Read these off the matrix that follows.
1) Read off the bottom entry of the column that holds the largest entry.
2) Read off the entry just right of the largest entry.
3) Read off the entry in the top-left corner.
4) Read off the second entry from the end, reading row by row.
5) Read off the last entry, reading row by row.
6) Read off the largest entry in the first column.
7) Read off the smallest entry.
8) Read off the top entry of the column that holds the largest entry.
[[122 124 133 132 129 126 139 120 123 130 127]
 [130 127 131 122 104 103 135 127 133 123 125]
 [137 133 121 121 127 129 121 129 133 128 129]
 [139 127 118 141 123 129 121 122 132 126 122]]
1) 141
2) 123
3) 122
4) 126
5) 122
6) 139
7) 103
8) 132

x = [150 122 115 144 120 132 139 135 155 134 127 100 131 122 112]
Report the entry just left of 127.
Answer: 134
Report the entry just left of 134.
Answer: 155
Report the centre entry.
Answer: 135

a =
143	106	117	122	112	115	115	124	121	120	127	129
145	103	103	104	117	111	118	116	124	120	115	120
113	132	128	131	132	132	129	130	139	132	132	134
129	128	124	128	132	117	132	129	123	119	125	126
100	138	138	146	143	135	138	133	138	142	139	138
124	125	122	127	123	122	129	121	134	128	122	130
125	120	125	113	120	116	126	123	129	127	117	122
128	138	139	128	135	126	132	129	132	134	133	127
98	137	134	133	138	137	138	132	127	135	141	143
Indices start at 1.
The entry at row 1, column 2: 106
The entry directly below the largest entry? 127
The bottom entry of the column that holds the smallest entry -> 98
The maximum -> 146
The entry just left of the largest entry: 138
The entry in row 1 and column 1: 143
The entry at row 3, column 1? 113
The top-right entry? 129
The entry just left of 131? 128
The entry in the bottom-right corner -> 143
The entry in row 2 and column 1 -> 145
The top entry of the column that holds the largest entry? 122
The entry in row 1 and column 3 is 117
The bottom entry of the column that holds the largest entry is 133
The entry directly above 98 is 128
The entry just left of 111: 117
The entry in row 2 and column 2 -> 103

Read these off the array that follows. Counting starts at 1.
1) Find the bottom-left entry.
2) Find the entry directly above the smallest entry.
3) Find the entry at the centre.
4) Find the top-right entry.
5) Find the entry in the top-left corner.
6) Find the entry directly below the centre entry.
7) Find the entry at row 1, column 2.
8) Find the bottom-right entry.
[[137 122 147 119 122 118 124 130 138]
 [140 152 152 114 136 112 143 118 130]
 [126 149 124 138 142 140 141 127 122]
 [130 114 136 129 131 129 119 132 133]
 [131 152 134 130 138 131 143 125 125]
 [134 137 137 127 120 127 134 133 134]
 [138 134 147 119 122 118 132 128 136]]
1) 138
2) 118
3) 131
4) 138
5) 137
6) 138
7) 122
8) 136

Questions about the row below.
1) Give the maximum.
2) Give the entry just left of 115.
3) Give the centre entry.
4) Give the entry just left of the smallest entry.
[124 129 154 111 136 108 124 129 130 148 127 127 115]
1) 154
2) 127
3) 124
4) 136

Questions about the table below. Counting starts at 1.
1) Read off the entry in row 1 and column 2.
2) Read off the entry in row 1 and column 1.
3) Read off the entry in row 2 and column 2.
4) Read off the entry directly above 154.
5) Read off the entry in row 2 and column 3.
6) Read off the entry in row 2 and column 1.
7) Read off the entry at row 1, column 3.
8) Read off the entry just left of 148.
[[115 128 139 125 112 137]
 [146 139 136 149 127 111]
 [145 139 119 139 152 112]
 [106 107 150 121 106 113]
 [106 138 127 117 125 149]
 [109 102 118 154 141 102]
 [146 113 102 144 116 148]]
1) 128
2) 115
3) 139
4) 117
5) 136
6) 146
7) 139
8) 116

Read these off the table that follows. Indices start at 1.
1) Report the entry in row 2 and column 1.
2) Report the entry in the top-left corner.
3) Report the entry in the top-right corner.
4) Report the entry at row 1, column 2.
5) Report the top entry of the column that holds the smallest entry.
6) Report the entry at row 3, column 1.
7) Report the entry in the bottom-left corner.
[[120, 109, 131, 125, 138, 149, 140, 134, 141, 121, 131, 142, 117, 121],
 [123, 131, 131, 126, 129, 149, 147, 125, 147, 114, 143, 118, 126, 130],
 [122, 133, 132, 127, 130, 153, 147, 129, 148, 118, 140, 123, 124, 129],
 [142, 139, 129, 128, 128, 123, 135, 119, 119, 127, 142, 104, 130, 148],
 [141, 139, 135, 130, 144, 142, 138, 132, 121, 135, 149, 116, 125, 140],
 [145, 123, 127, 122, 135, 114, 127, 123, 102, 131, 134, 116, 127, 145],
 [123, 132, 132, 126, 129, 149, 147, 125, 147, 114, 143, 119, 126, 129],
 [141, 145, 133, 131, 136, 137, 138, 128, 122, 134, 146, 110, 127, 145],
 [129, 123, 132, 124, 133, 141, 145, 120, 140, 108, 149, 114, 129, 129],
 [144, 125, 127, 121, 137, 116, 126, 127, 99, 136, 131, 121, 126, 144],
 [142, 141, 130, 129, 129, 126, 136, 121, 120, 128, 143, 104, 129, 148],
 [121, 133, 132, 127, 130, 153, 147, 130, 148, 118, 140, 124, 123, 129],
 [141, 136, 136, 129, 146, 143, 138, 133, 120, 134, 150, 118, 125, 138],
 [120, 106, 130, 125, 137, 147, 139, 133, 141, 120, 130, 142, 117, 121],
 [144, 129, 128, 125, 130, 116, 131, 118, 111, 125, 139, 107, 130, 147],
 [120, 128, 132, 127, 134, 156, 145, 135, 146, 123, 136, 132, 120, 126]]
1) 123
2) 120
3) 121
4) 109
5) 141
6) 122
7) 120

[132 152 120 123 147 113 114 143 129 144]
Give the fifth-last entry.
113
Give the second entry from the left.
152
The last entry: 144
